[[-22  16 -13 -15   1   7  -7 -11  22  68  58 -10  39  18]
 [-35   9  14  -2  -8 -26  -6  24 -11  40   1   9  -2  35]
 [ 22  30 -20  35 -24  36  -8 -21  -5  20 -46  -9 -17  41]
 [-35   4  16  15 -19  13  -9 -38   9  12   7  19  -1  -5]
 [  0  -6 -24  13   3  16   2  66   6 -33  44 -10  -9 -11]
 [ 24  17  10  35   3 -32   7  71   4  24  54   0  -9   1]]
->
[[ 22  30 -20  35 -24  36  -8 -21  -5  20 -46  -9 -17  41]
 [ 24  17  10  35   3 -32   7  71   4  24  54   0  -9   1]
 [-22  16 -13 -15   1   7  -7 -11  22  68  58 -10  39  18]
 [-35   9  14  -2  -8 -26  -6  24 -11  40   1   9  -2  35]
 [-35   4  16  15 -19  13  -9 -38   9  12   7  19  -1  -5]
 [  0  -6 -24  13   3  16   2  66   6 -33  44 -10  -9 -11]]

[[-36 -18  10 -18 -32  -8  75 -19  -4 -23]
 [ 36   4 -18  41  20  47 -16  14  13  41]]
->
[[ 36   4 -18  41  20  47 -16  14  13  41]
 [-36 -18  10 -18 -32  -8  75 -19  -4 -23]]

[[-14  41 -75   2 -54  11 -23   7 -52]
 [-34  32  71  33   7  21 -30  -2   5]
 [  4 -31 -47 -27  52  43  -5  21  50]
 [  5  12  83  30 -23 -54  13 -28 -30]
 [ 41 -22 -37  -5 -22 -50  36 -12 -28]
 [ -9  23  92  37 -11 -31  -4 -18 -14]
 [ 13   8  56  26 -36 -67  18 -29 -48]
 [ 49 -44 -18  -6   2 -47  39  -9  -9]
 [-22  39  74  41 -17 -11 -21 -12 -19]
 [ 19 -30 -81 -33  32  27  10  19  26]]
->
[[-14  41 -75   2 -54  11 -23   7 -52]
 [-22  39  74  41 -17 -11 -21 -12 -19]
 [-34  32  71  33   7  21 -30  -2   5]
 [ -9  23  92  37 -11 -31  -4 -18 -14]
 [  5  12  83  30 -23 -54  13 -28 -30]
 [ 13   8  56  26 -36 -67  18 -29 -48]
 [ 41 -22 -37  -5 -22 -50  36 -12 -28]
 [ 19 -30 -81 -33  32  27  10  19  26]
 [  4 -31 -47 -27  52  43  -5  21  50]
 [ 49 -44 -18  -6   2 -47  39  -9  -9]]

[[-22   5  -5  52   4  -4  16]
 [-17   8   0  75   5  -8  21]
 [-21  -2   1  82   7  -8  22]
 [-19 -12 -13  12   9  10  11]
 [-23   3  -6  31  15   6  13]
 [-19 -11 -12   7   9  10  10]
 [-25   0  -4  48  15  -4  18]
 [-21   1  -3  53   9  -5  13]]
->
[[-17   8   0  75   5  -8  21]
 [-22   5  -5  52   4  -4  16]
 [-23   3  -6  31  15   6  13]
 [-21   1  -3  53   9  -5  13]
 [-25   0  -4  48  15  -4  18]
 [-21  -2   1  82   7  -8  22]
 [-19 -11 -12   7   9  10  10]
 [-19 -12 -13  12   9  10  11]]

[[ 26  22  60  39  31  22]
 [-33  28  43  47  46  49]
 [ 28 -12 -20 -18 -22 -27]
 [ 25  43  44  70  42  41]
 [100  41  31  46  37  22]
 [-18   5  11  14  22  26]
 [  5  25  35  32  39  34]]
->
[[ 25  43  44  70  42  41]
 [100  41  31  46  37  22]
 [-33  28  43  47  46  49]
 [  5  25  35  32  39  34]
 [ 26  22  60  39  31  22]
 [-18   5  11  14  22  26]
 [ 28 -12 -20 -18 -22 -27]]

[[-19 -69 -40 -39   2]
 [  0  11  10  15 -13]
 [  0  14  12  18 -15]
 [ 60  36 -59  28  -1]
 [-16 -85 -45 -49  -1]
 [ 17  19 -39  13  -3]
 [  2  17  17  21 -22]
 [ 17  18 -38  14  -4]
 [-17 -82 -43 -51  -1]]
->
[[ 60  36 -59  28  -1]
 [ 17  19 -39  13  -3]
 [ 17  18 -38  14  -4]
 [  2  17  17  21 -22]
 [  0  14  12  18 -15]
 [  0  11  10  15 -13]
 [-19 -69 -40 -39   2]
 [-17 -82 -43 -51  -1]
 [-16 -85 -45 -49  -1]]

[[-17  35  12 -14 -10  17  13 -41   1  42  -5 -40]
 [ 47  76  -8  41   9   5 -35 -19  -2  34 -47  14]
 [ 46  71   1  24  -9 -39 -48  49 -39  14 -55  45]
 [-11 -22   9 -15  11  24  22  -7   9   7  27 -29]
 [ 14 -14  -2  12  35  36  12  -8  17   5  19 -18]
 [  2 -31  21 -15  -6   1  13  30  11  -8  35   6]
 [ 61  61  -2  38   3 -44 -52  76 -37  -2 -51  71]]
->
[[ 47  76  -8  41   9   5 -35 -19  -2  34 -47  14]
 [ 46  71   1  24  -9 -39 -48  49 -39  14 -55  45]
 [ 61  61  -2  38   3 -44 -52  76 -37  -2 -51  71]
 [-17  35  12 -14 -10  17  13 -41   1  42  -5 -40]
 [ 14 -14  -2  12  35  36  12  -8  17   5  19 -18]
 [-11 -22   9 -15  11  24  22  -7   9   7  27 -29]
 [  2 -31  21 -15  -6   1  13  30  11  -8  35   6]]

[[-27  59 -49]
 [-30 -47  78]
 [ 91 -19 -13]
 [-34  14 -84]
 [ 16   6 -20]
 [-89 -37  48]
 [ 57 -23  63]
 [-48 -48  31]]
->
[[-27  59 -49]
 [-34  14 -84]
 [ 16   6 -20]
 [ 91 -19 -13]
 [ 57 -23  63]
 [-89 -37  48]
 [-30 -47  78]
 [-48 -48  31]]
